In the rows, zero is written as 128.
Each row of numbers stands for one element and depends on some of the facts below. Use the named rows to name the rest.

There are 4 kinds of fact about the elements: θ, Ξ, φ, Π.
bima | Π 718
bistefor | θ brugak | Ξ fubriklas | φ 320 | Π 718
brafu | Ξ daflakle | φ 614 | Π 718
bragik | Π 718
braskol | Ξ bima | φ 406 | Π 718
breneskom | θ neskar | Ξ butra | φ 614 | Π 718
brerar | θ pafle | Ξ bragik | φ 172 | Π 718
brezi | θ peskun | Ξ skurugrok | Π 718
brugak | θ klorin | Ξ fubriklas | φ 428 | Π 983
butra | Π 983
daflakle | Π 718
deples | Π 718
depon | Ξ guzin | φ 172 | Π 360
divodre | Ξ skurugrok | Π 718
doskogis | Ξ drizan | φ 809 | Π 360
draplar | Π 718
dremu | Ξ skapebi | φ 428 | Π 718
dreskik | θ voflik | Ξ drizan | φ 406 | Π 718
drevos | Ξ riplek | φ 809 | Π 718
dribra | Ξ drizan | φ 218 | Π 718
drizan | Π 718
drufon | Ξ troguvok | φ 563 | Π 983
dubrus | θ breneskom | Ξ butra | φ 320 | Π 718
dugrol | Ξ rebis | φ 218 | Π 983
duku | Π 360
fastil | Ξ drizan | φ 428 | Π 983
feklun | Ξ gapal | φ 536 | Π 718
flakir | Π 718
flebru | θ gimazur | Ξ motra | φ 809 | Π 718
fleplu | Ξ skapebi | φ 563 | Π 718
fliskar | Ξ gapal | Π 360
flozun | θ sazi | Ξ skolek | φ 428 | Π 718
flubak | Ξ skaskan | φ 536 | Π 718
flusebris | Ξ mazis | φ 428 | Π 718
fotriven | θ vutran grobruden | Ξ gudrigrem | φ 809 | Π 360
fubriklas | Π 983
gapal | Π 983
gare | Ξ riplek | φ 428 | Π 718
gavon | θ drufon platolel | Ξ troguvok | φ 320 | Π 360
gefezir | θ plibrido | Ξ deples | φ 320 | Π 718
gemil | θ kenol zaplus zesku | Ξ daflakle | φ 320 | Π 718
gimazur | Ξ motra | φ 406 | Π 718
gotan | Ξ motra | φ 385 | Π 983
gototrem | Π 360
gragok | Ξ draplar | φ 974 | Π 718
gredam | θ gefezir stodok | Ξ deples | Π 983
grobruden | Ξ gudrigrem | φ 896 | Π 983
gudrigrem | Π 983
gupo | θ dribra voflik | Ξ drizan | φ 974 | Π 983
guzin | Π 718
katranun | Ξ keskan | φ 385 | Π 983
kedrul | θ klugrok | Ξ skolek | φ 974 | Π 718
kenol | Ξ daflakle | φ 974 | Π 718
keskan | Π 983
kider | Π 983
klakebok | Ξ kotratrum | φ 974 | Π 718
klatruk | θ lasor | Ξ butra | Π 718
klekim | Ξ gototrem | φ 809 | Π 360
kleplon | Ξ butra | φ 428 | Π 718
klistan | Ξ plogegre | φ 172 | Π 718
klorin | Ξ fubriklas | Π 983
kludi | θ katranun | Ξ keskan | φ 926 | Π 718
klugrok | Ξ skolek | φ 563 | Π 718
klutril | Π 983
koska | θ brugak | Ξ fubriklas | φ 406 | Π 983
kotratrum | Π 718
lasor | Ξ butra | Π 360
lekos | Ξ rebis | φ 974 | Π 360
lenatrum | θ tideda skeplin | Ξ motra | Π 360
mazis | Π 718
mirubrem | Ξ draplar | φ 428 | Π 983
mitru | Ξ plasta | φ 320 | Π 983
mobiklus | Ξ bima | φ 926 | Π 983
motra | Π 718
nakun | θ nedrem pavo romo | Ξ skitro | φ 926 | Π 983
nedrem | Ξ skitro | φ 172 | Π 718
nekar | Ξ klutril | φ 974 | Π 983
neskar | Ξ butra | φ 172 | Π 718
numek | Ξ kotratrum | φ 406 | Π 718
nuske | Ξ daflakle | φ 428 | Π 718
pafle | θ skuder brerar | Ξ bragik | φ 428 | Π 718
pagru | Ξ flakir | φ 788 | Π 718
pavo | Ξ skitro | Π 718
peskun | Ξ skurugrok | φ 320 | Π 718
plasta | Π 718
platolel | Ξ troguvok | φ 172 | Π 718
plegik | θ tepigun platolel | Ξ troguvok | φ 974 | Π 718
plibrido | Ξ deples | φ 172 | Π 983
plobrol | Ξ bima | φ 172 | Π 360
plobu | Ξ kider | φ 974 | Π 983
ploflu | Ξ drizan | φ 172 | Π 360
plogegre | Π 983
postek | θ plobrol | Ξ bima | φ 896 | Π 360
puraflal | Ξ skaskan | Π 983
rabrus | Ξ draplar | φ 320 | Π 718
ratolol | θ puraflal | Ξ skaskan | φ 614 | Π 983
rebis | Π 360
riplek | Π 718
romo | θ pavo | Ξ skitro | φ 896 | Π 983
rotra | θ vibronol fliskar | Ξ gapal | φ 614 | Π 360
saskur | Ξ drizan | Π 983
sazi | Ξ skolek | Π 983
sidis | θ zeki rabrus | Ξ draplar | φ 172 | Π 983
skapebi | Π 983
skaskan | Π 718
skasom | Ξ gapal | φ 406 | Π 360
skeplin | θ flebru tideda lenatrum | Ξ motra | φ 614 | Π 718
skidon | θ vikal | Ξ gapal | φ 218 | Π 718
skitro | Π 718
skolek | Π 718
skuder | Ξ bragik | φ 809 | Π 718
skurugrok | Π 360
sobim | Ξ gudrigrem | φ 172 | Π 983
stegok | Ξ troguvok | φ 428 | Π 983
stidis | Ξ draplar | φ 385 | Π 718
stoban | Ξ plasta | φ 428 | Π 360
stodok | Ξ deples | φ 809 | Π 718
stosel | θ fotriven | Ξ gudrigrem | φ 428 | Π 360
stuba | θ klistan | Ξ plogegre | φ 614 | Π 718
stubok | θ nedrem pavo romo | Ξ skitro | φ 406 | Π 983
sudrol | θ rotra | Ξ gapal | φ 563 | Π 360
suso | Ξ plasta | φ 563 | Π 983
tepigun | Ξ troguvok | φ 809 | Π 360
tideda | θ lenatrum | Ξ motra | φ 563 | Π 360
totok | Ξ riplek | φ 346 | Π 718
trebre | Π 718
trofas | θ divodre | Ξ skurugrok | φ 896 | Π 718
troguvok | Π 983
veplo | Ξ fubriklas | φ 218 | Π 718
verabem | Π 718
vibronol | θ fliskar | Ξ gapal | Π 360
vigari | Ξ duku | φ 536 | Π 360
vikal | Ξ gapal | φ 346 | Π 360
voflik | Ξ drizan | φ 320 | Π 983
vuklak | Ξ verabem | φ 614 | Π 718
vutran | θ fotriven | Ξ gudrigrem | φ 406 | Π 718
zaplus | Ξ daflakle | φ 809 | Π 718
zeki | θ mirubrem rabrus | Ξ draplar | φ 406 | Π 718
zesku | Ξ daflakle | φ 346 | Π 718
ziran | θ klatruk | Ξ butra | φ 788 | Π 360
zodefi | Ξ trebre | φ 428 | Π 983
zoflus | Ξ keskan | φ 614 | Π 983

Some elements and their rows:
vibronol: [100 132 134 128  92 148 101 155 119 103 123  95 145 219 126 106 135 168
  92  93 134 156 186 114 148 130 135 112 139 202 146 161 152 123  85 117
 172 117 107 147 124]
gotan: [120 168 126 108 121 164 114 136 160 163 110  99 163 148 116 160 141 146
 128  96 122 151 165 106 132 140 137 113  82 172 140 139 125 115 139 119
 153 113 108 141 155]
fotriven: [105 151 143 139 114 147  87 142 137 135  86  89 161 177 151 122 107 173
 111  97 130 167 160 105 132 141 130 106 111 190 136 157 148 139 121 112
 168 111 137 151 150]
puraflal: [112 156 114  88 119 170 117 132 160 161 109 106 165 147 112 139 158 146
 133 105 118 152 170 113 142 140 142 107  87 187 161 135 131 112 133 114
 154 117 122 146 143]
zodefi: [107 151 106  66 104 161 126 124 163 154 101  99 158 152  95 139 152 150
 129 122 110 157 176 130 136 126 146 129 103 174 177 142 135 113 132 138
 157 106 124 136 153]
dremu: [ 93 113 111 117 140 116 154  91 160 142 142 108 124 119 108 105 129 127
 163 140 126 145 176 137 145  91 123 128 161 148 149 140  83 115 159 159
  80  90 155 135 102]
flubak: [ 85 116  94  94 153 121 129  95 142 139 144 109 132 127 105  82 123 120
 185 154 115 128 185 146 145  84 139 135 169 178 158 123  99 113 154 177
  75  75 178 139 100]
skitro: [152 127 133 173 128 112 130  63 159 181 193 189  63 103 151 101 127  91
 172 153  67  81  85 139 117 103 136 100 190  83 136  83 129 133 107 173
 161 139 180 140 132]
kedrul: [102 136 120 141 151 114 131 107 149 149 156 104 133 129 115 120 102 114
 167 127 128 133 171 127 135  95 118 133 150 151 114 134  84 120 161 161
  72  84 143 137 111]
skasom: [100 127 134 119  77 147 125 154 130 111 103  87 142 218 117 103 143 166
  87  89 139 150 177 100 153 123 127  98 150 193 153 170 147 119  89 132
 179 124 108 151 119]
gredam: [118 174 121  85 111 152 105 136 157 152 111  89 156 161 107 159 123 139
 130 108 117 155 178 126 123 128 144 133 101 174 136 138 135 119 141 149
 156 103 104 130 167]
skolek: [152 127 131 172 127 111 129  67 161 181 194 191  61 103 149 100 129  90
 171 153  67  82  86 139 119 107 138 100 191  81 135  82 129 134 104 171
 162 139 178 141 131]
skapebi: [167 165 132 119  90 153 101 102 160 190 157 183  94 136 137 134 154 108
 136 135  49  94  85 132 108 140 161 102 133 108 161  84 180 130  75 149
 239 157 144 142 183]
veplo: [ 94 121 112 116 140 120 164  99 168 152 128  96 119 123 118 100 125 119
 168 123 138 138 167 119 152  90 116  99 163 159 131 137  81 116 170 182
  93 101 155 137  96]
zaplus: [103 121 121 155 169 130 139  94 165 150 156 117 130 109 145 109 132 127
 171 110 140 147 168 120 155 118 113  91 128 171 121 128  78 117 167 122
  79 109 152 139  88]
brafu: [104 129 123 145 161 122 134 100 155 146 149 108 128 115 123 121 118 126
 170 125 135 136 171 119 144 101 122 112 146 155 120 132  82 116 164 149
  75  93 149 144 102]
vikal: [ 97 126 131 156 108 159  79 153 100 107 146 117 169 210 120 110 141 175
  91 100 119 150 182 113 146 143 136 135 114 196 162 160 148 121  70  60
 144 109 112 162 120]
rabrus: [ 99 110 117 140 167 130 143  78 166 138 151 122 124 100 137 111 145 143
 171 132 138 159 178 133 155 114 128 100 136 161 148 133  80 113 160 118
  79 106 158 140  88]
lenatrum: [109 173 138 135  93 195  87 165 106 160  46 110 148 181 115 118 107 193
 119 102 129 141 150 102 143 112 113 110 118 140 192 168 153  87 134 129
 142  87 146 208 126]
dubrus: [105 129 134 143 156 119 137  81 157 139 136  96 125 115 121 141 109 139
 169 140 135 146 178 133 132  89 132 134 151 136 127 139  82 121 171 160
  77  82 145 134 119]
nuske: [ 94 114 111 119 144 118 155  86 161 146 135 104 127 120 109 107 127 131
 165 141 127 146 175 137 144  89 124 129 159 149 149 140  81 115 163 158
  80  87 159 134 102]

Which element is each row?
No name comes twice in this set of rows, the named rows included.
[141 146 100 116 106  23 114 152 180 164 216 216  41  42 136  70 114  48
 152 145  50 149  74 130 120 183 110 102 206  72 134 107 173 124 110 164
 127 145 188 190 133] | drizan
[109 149 107  65 107 162 123 117 168 153 102 100 157 154 104 134 153 150
 130 119 114 166 179 139 137 127 146 127 100 181 175 140 135 115 135 130
 159 111 123 127 153] | brugak
[100 123 118 129 141 115 162  94 173 151 136  98 119 124 125 107 119 120
 162 116 141 151 169 130 148  96 109 103 155 154 124 138  79 119 172 166
  93 106 145 127  99] | vutran
[105 139 117 140 130 166 162 116 147 177 104 126 107 119 105 102 128 143
 171 110 143 128 154 112 164  82  92  85 150 116 169 145  79  69 185 164
  67  94 155 189  66] | gimazur
[118 159 123  88 119 159 114 127 161 145 110 104 155 142 107 162 153 159
 130 117 119 161 181 119 134 138 154 121  95 169 160 140 135 112 133 125
 153 109 114 146 155] | mitru
[ 96 139 130 102  91 139  99 129 139 128  71  79 156 185 126 112 107 176
 106 122 119 176 170 136 127 116 138 136 136 179 166 165 153 139 119 140
 171  95 146 137 161] | stosel
[107 130 129 159 155 120 143 102 160 152 150 108 132 117 127 127 116 124
 163 116 138 140 164 112 143 105 113 111 139 146 114 137  76 119 167 140
  75  98 140 143 101] | stidis
[103 120 124 137 156 115 139  88 161 131 153 110 121 109 125 124 125 137
 167 134 134 156 180 134 143 105 129 119 149 148 133 135  86 115 162 142
  78  96 144 140 102] | gefezir
[ 98 146 136 126 109 150  88 146 128 140  86  93 170 179 134 110 113 170
 111 107 119 156 157 104 133 136 130 119 116 189 151 160 152 137 113 115
 160 100 150 155 149] | lekos
[104 133 124 140 150 112 138 103 154 143 148 101 126 125 115 124 106 118
 165 126 133 138 173 124 136  95 118 127 155 147 116 136  83 119 164 166
  77  88 141 136 109] | brezi
[119 160 123 104 124 167 116 135 163 163 114 109 164 143 118 152 153 147
 127  95 121 153 164 103 141 148 135 101  79 179 147 136 126 112 136 105
 153 122 112 146 144] | katranun
[104 125 121 129 142 112 158  91 174 151 135  95 117 125 127 111 115 120
 163 118 140 151 170 131 145  93 110 107 155 153 119 140  80 120 174 171
  93 103 143 124 104] | zeki
[ 97 116 112 142 165 132 134  92 160 153 157 121 137 116 137  96 131 124
 173 120 130 143 169 129 153 112 118 102 131 176 133 126  81 117 164 124
  76 103 160 136  88] | kenol

Now the same elements, written a new way:
Some elements and their rows:
kleplon: [ 91 161 142 143 128 138 144  67 121 103 122 152 118 170 143]
gefezir: [ 78 152 150 155 138 139 152  70 135 140 118 149 131 165 125]
fastil: [ 82 138 116 154 104 154 185  70 157 135 114 158 140 157 176]
veplo: [ 81 162 141 139 123 129 138  68 129 116 131 159 126 166 153]
skidon: [ 36 131 148 141 120 106 157  69 140 138 119 158 153 169 129]
skasom: [ 47 100 117 144  80 101 158  68 116 132 131 164 164 165 141]
fliskar: [ 41  88 116 144  91 114 148  58 129 133 136 166 150 174 137]
vibronol: [ 34  66 126 157 101 123 138  59 144 161 131 165 143 176 114]
flusebris: [ 79 163 139 143 119 136 150  66 131 106 123 151 129 168 147]
klistan: [ 84 174 138 143 119 135 145  61 123 122 121 150 143 163 139]
pavo: [ 73 180 139 142 132 136 160  85 121 109 128 153 136 170 153]
nakun: [ 75 111 137 146 117 135 158 106 123 157 121 163 138 170 154]
klugrok: [ 78 157 142 148 102 130 128  75 132  99 118 156 119 167 149]
divodre: [ 79 160 140 142 124 133 143  68 131 107 127 156 122 166 150]
zodefi: [ 84 117 121 142 113 136 166  70 124 121 121 155 130 168 150]
fubriklas: [ 86  87 121  92  97 144 134  88 141 103 195 107 138 154 136]
plasta: [ 79 134 139  92 102 145 121  84 150  87 196 104 140 153 133]
bragik: [ 79 134 139  92 102 144 120  84 150  87 196 103 139 153 133]
keskan: [ 83  87 121  92  96 145 136  88 142 102 195 108 140 153 137]
troguvok: [ 88  88 122  91  98 146 131  88 137 102 196 108 135 154 135]
duku: [ 84  79 120  99  87 147 140  87 140 103 207 108 146 153 138]

Rows to name:
No name comes twice in this set of rows, the named rows included.
[ 73 145 150 159 135 146 147  72 142 136 116 149 124 170 125] | pafle
[ 83 110 123 147  95 130 145  78 125 116 118 159 121 167 154] | suso
[ 83 162 140 144 123 137 148  66 128 105 121 152 124 168 145] | nuske
[ 83 142 153 154 142 140 144  77 132 130 125 152 109 169 127] | klatruk
[ 76 125 131 155 122 135 168 101 115 157 119 154 141 165 135] | stubok
[ 76 146 150 154 132 140 159  72 139 129 117 148 123 168 130] | flozun
[ 81 153 149 153 136 139 155  70 132 136 119 150 128 165 126] | gemil
[ 82 170 139 141 124 134 144  64 126 117 124 153 133 165 143] | peskun
[ 76 136 156 148 116 128 126  82 141 138 122 162 123 166 148] | kludi
[ 95 172 140 142 127 139 135  63 115 119 121 150 132 165 134] | neskar
[ 85 107 121 145 137 127 171  68 121 116 132 155 119 163 156] | grobruden
[ 85 116 123 137 115 130 151  73 124 132 129 162 128 166 158] | dugrol
[ 88 151 151 154 142 141 148  72 126 137 121 148 121 167 122] | dubrus

